Look-ups in named tables: a row name and a column name give one cell, copied from the table.

teg:
	tasizaz	nefuva	togu	gumom	nak	nif	kap	tiboge
lutovim	7124	5460	2925	5396	4304	2988	4912	2720
disun	7520	5215	3463	5875	3980	3755	4143	3130
zetop	5224	5271	3552	4720	5563	4762	3904	5135
pel	5100	4708	3545	4546	5331	4988	6361	5248
led	5215	4594	3879	3592	5429	4903	4093	5305
gepok	2255	6643	3221	4956	1470	4984	7081	2295
pugun	7521	5180	3469	5983	3939	3702	4222	3833
paze	7553	6027	2823	6944	3503	3827	3826	4561
pufum	2207	6222	3274	5064	1745	5015	7007	3158
pufo	2462	5683	3373	5332	1611	5047	7902	2651

kap of paze = 3826
kap of disun = 4143
nif of led = 4903
togu of pugun = 3469
togu of zetop = 3552
tiboge of paze = 4561
nif of pufum = 5015
nefuva of pel = 4708
togu of pel = 3545
kap of pufum = 7007

zuf:
|  | dom | mubi | gukoga | danu | zopi | vaf | nazuro |
|---|---|---|---|---|---|---|---|
| dosola | 134 | 155 | 164 | 154 | 149 | 142 | 157 |
| lun | 133 | 183 | 225 | 110 | 139 | 124 | 105 |
| vozopab | 65 | 158 | 174 | 145 | 107 | 104 | 180 |
| kemupo | 73 | 133 | 153 | 109 | 140 | 148 | 141 |
| lafiz | 55 | 145 | 183 | 138 | 110 | 105 | 170 |
| gefov | 145 | 198 | 250 | 94 | 124 | 130 | 85 |
| nomele | 64 | 111 | 133 | 105 | 142 | 152 | 114 |
| zeper | 99 | 167 | 151 | 138 | 111 | 92 | 160 |
| virav | 161 | 196 | 233 | 60 | 128 | 79 | 174 |
| topepus | 158 | 191 | 230 | 82 | 146 | 96 | 173 |
| ruk | 149 | 187 | 238 | 65 | 103 | 74 | 133 |
| ruf | 134 | 180 | 216 | 101 | 139 | 118 | 147 |
| tipu | 122 | 171 | 208 | 122 | 137 | 120 | 118 |
| vatuf | 59 | 145 | 183 | 137 | 110 | 102 | 172 |

dom of topepus: 158
nazuro of vatuf: 172
nazuro of lun: 105
nazuro of topepus: 173
dom of ruf: 134
dom of vatuf: 59
mubi of topepus: 191
danu of kemupo: 109
zopi of lun: 139
mubi of lafiz: 145
zopi of ruk: 103
nazuro of gefov: 85
gukoga of kemupo: 153
gukoga of ruk: 238
zopi of dosola: 149
danu of tipu: 122
vaf of kemupo: 148
danu of topepus: 82
mubi of virav: 196
gukoga of tipu: 208

Table zul
	gagu	rina	veva	saf	vof
zek	-993	-520	-99	3358	851
kag	-228	1515	-6412	-214	-1505
zadof	1399	602	6546	2611	2347
lali	1267	-35	1317	-8068	-4266
tob	3275	-5384	2957	42	-635
noz	-1241	290	68	-5424	4517
sukemeg	3284	1251	45	6673	373
kirido	1701	3795	-3674	-116	1612
loza	1250	84	180	2712	-1241
dudutu	2061	2858	-683	-70	1726
lud	-17	-1521	3312	3090	-2505
lusifum	4558	-4029	2909	3597	-2115
mileti	1014	565	560	3462	3808
fiduke	3014	-2921	-3942	1604	-1026

What is the saf of sukemeg in zul?
6673
What is the veva of noz in zul?
68
What is the rina of kirido in zul?
3795
What is the vof of fiduke in zul?
-1026
What is the gagu of tob in zul?
3275
What is the saf of noz in zul?
-5424
What is the rina of zek in zul?
-520
What is the vof of zadof in zul?
2347
What is the saf of kirido in zul?
-116
What is the gagu of kag in zul?
-228

melid =
,gusil,segobot,sedada,nube,zukifiz,nasu
mip,180,102,97,175,80,110
rud,162,104,96,164,99,120
lafubiz,192,104,91,189,82,116
banedip,21,93,88,19,117,94
vemebo,82,96,94,82,46,41

banedip, segobot -> 93
banedip, nasu -> 94
rud, segobot -> 104
lafubiz, sedada -> 91
rud, sedada -> 96
banedip, gusil -> 21
lafubiz, zukifiz -> 82
lafubiz, segobot -> 104
vemebo, zukifiz -> 46
vemebo, gusil -> 82
mip, nube -> 175
vemebo, segobot -> 96
banedip, zukifiz -> 117
mip, gusil -> 180
rud, nasu -> 120
vemebo, sedada -> 94
banedip, sedada -> 88
lafubiz, gusil -> 192
lafubiz, nasu -> 116

rep =
columns: zikiz, ked, gorabo, rogalu
bef: [5.9, 5.4, 6.0, 6.5]
nufedo: [1.2, 2.2, 1.9, 3.7]
sul: [3.4, 4.3, 2.9, 3.0]
fode: [4.5, 4.4, 3.2, 3.9]
fegipo: [8.1, 8.4, 9.2, 7.4]
mag: [5.4, 3.3, 7.2, 5.4]
fas: [4.7, 3.0, 4.2, 3.2]
sov: [2.2, 2.9, 2.5, 1.9]
vig: [4.0, 4.7, 6.3, 5.3]

What is the rogalu of mag in rep?
5.4
What is the gorabo of fas in rep?
4.2
What is the gorabo of fegipo in rep?
9.2
What is the zikiz of sov in rep?
2.2
What is the gorabo of nufedo in rep?
1.9
What is the ked of fegipo in rep?
8.4
What is the zikiz of fode in rep?
4.5
What is the rogalu of nufedo in rep?
3.7

Table tov
fields: dod, zub, fizeg, daf, mozino, vid
kofited: [4.887, 2.613, 2.369, 4.476, 4.067, 3.979]
savosov: [7.135, 2.356, 2.782, 3.074, 5.151, 5.211]
kun: [3.673, 2.574, 2.438, 1.835, 2.315, 5.794]
gozu: [7.738, 2.760, 4.412, 1.121, 2.070, 3.891]
zudera: [3.020, 5.045, 2.980, 2.718, 3.556, 3.819]

kofited, fizeg => 2.369
kofited, mozino => 4.067
zudera, daf => 2.718
savosov, mozino => 5.151
gozu, dod => 7.738
kun, fizeg => 2.438
kun, mozino => 2.315
kun, daf => 1.835
kun, zub => 2.574

Table zazope
cols = direguf, tirube
pag: [-11, 7]
gid: [13, 9]
geso: [15, 11]
mafoza: [-31, -7]
liput: [-83, -27]
pim: [-29, 3]
tizoz: [41, 22]
kove: [15, 9]
bazeram: [70, 32]

mafoza, tirube => -7
bazeram, tirube => 32
tizoz, direguf => 41
tizoz, tirube => 22
gid, tirube => 9
pag, direguf => -11
pim, direguf => -29
bazeram, direguf => 70
geso, tirube => 11
pim, tirube => 3
pag, tirube => 7
geso, direguf => 15
kove, tirube => 9
liput, direguf => -83
liput, tirube => -27
kove, direguf => 15

rolod
         gusid  fevugim  gibegat
sedi        95       95      123
laz         58      134      220
fenapet     81       80      200
davefip    132       95       82
sela       111       88      113
senesa     118      110       95
firipun    156       88      195

sela, gibegat => 113
sela, fevugim => 88
fenapet, gibegat => 200
senesa, fevugim => 110
laz, gusid => 58
senesa, gusid => 118
firipun, gibegat => 195
sedi, fevugim => 95
laz, fevugim => 134
firipun, fevugim => 88
davefip, gusid => 132
sedi, gusid => 95
fenapet, gusid => 81

gofav
columns: taturok, fuv, miv, radito, ven, fena, linivut, zud, zozu
podulu: [2799, 5783, 2117, 6224, 395, 6175, 9198, 6286, 3991]
fidi: [3360, 5459, 3802, 3714, 4372, 2937, 4439, 3619, 6246]
lomufa: [4231, 3951, 3935, 5278, 4436, 4897, 5091, 4098, 5906]
verare: [3600, 3651, 3107, 4109, 4494, 3886, 3129, 4359, 2711]
sumenof: [3490, 5100, 3058, 5507, 3173, 4515, 5288, 4046, 4548]
rezofe: [4503, 4905, 6296, 3181, 6206, 3097, 4176, 3618, 5503]
sogov: [366, 7174, 624, 6619, 1739, 4604, 5632, 3978, 9934]

What is the miv of rezofe in gofav? 6296
What is the zozu of fidi in gofav? 6246
What is the zud of sumenof in gofav? 4046
What is the zud of rezofe in gofav? 3618
What is the fena of rezofe in gofav? 3097
What is the fuv of sogov in gofav? 7174
What is the fuv of lomufa in gofav? 3951
What is the fena of sogov in gofav? 4604
What is the radito of podulu in gofav? 6224
What is the zozu of sogov in gofav? 9934
What is the linivut of verare in gofav? 3129
What is the miv of podulu in gofav? 2117
What is the linivut of podulu in gofav? 9198
What is the linivut of sogov in gofav? 5632
What is the taturok of rezofe in gofav? 4503
What is the fuv of verare in gofav? 3651
What is the fuv of rezofe in gofav? 4905
Which row has the largest fena? podulu

Table vezedir
|  | veni | lur | doz | guf | kosaku | fulo | big | kas | megu | sugino |
|---|---|---|---|---|---|---|---|---|---|---|
| boviz | 0.99 | 1.45 | 1.12 | 2.10 | 1.83 | 4.14 | 0.80 | 0.78 | 3.33 | 1.95 |
| mep | 6.03 | 1.93 | 2.46 | 0.76 | 2.23 | 4.89 | 4.51 | 1.92 | 1.68 | 0.97 |
| nuf | 2.66 | 0.64 | 0.36 | 2.77 | 4.64 | 2.63 | 2.34 | 1.48 | 0.59 | 1.19 |
| kune | 1.20 | 1.45 | 0.94 | 2.60 | 3.05 | 2.79 | 1.57 | 0.46 | 0.59 | 0.53 |
| ter | -0.52 | 1.05 | -0.65 | 3.94 | 3.32 | 1.10 | 1.67 | 1.25 | 1.32 | 1.33 |
| kaz | 4.18 | 1.78 | 2.56 | 2.52 | 4.16 | 4.37 | 2.52 | 0.89 | 0.50 | 1.99 |
| nuro | -3.62 | 0.34 | 0.37 | 0.12 | 2.36 | -5.40 | -0.69 | 0.89 | -0.87 | -1.63 |
| fir | 0.66 | 2.30 | 1.93 | -0.45 | -4.89 | -0.55 | 6.82 | 2.16 | 7.89 | 1.42 |

lur of mep: 1.93
doz of ter: -0.65
big of ter: 1.67
fulo of mep: 4.89
doz of nuro: 0.37
doz of kune: 0.94
big of kune: 1.57
megu of nuf: 0.59
fulo of ter: 1.10
lur of nuf: 0.64
megu of mep: 1.68
veni of nuro: -3.62
guf of ter: 3.94
sugino of boviz: 1.95
fulo of nuro: -5.40
big of boviz: 0.80
lur of nuro: 0.34

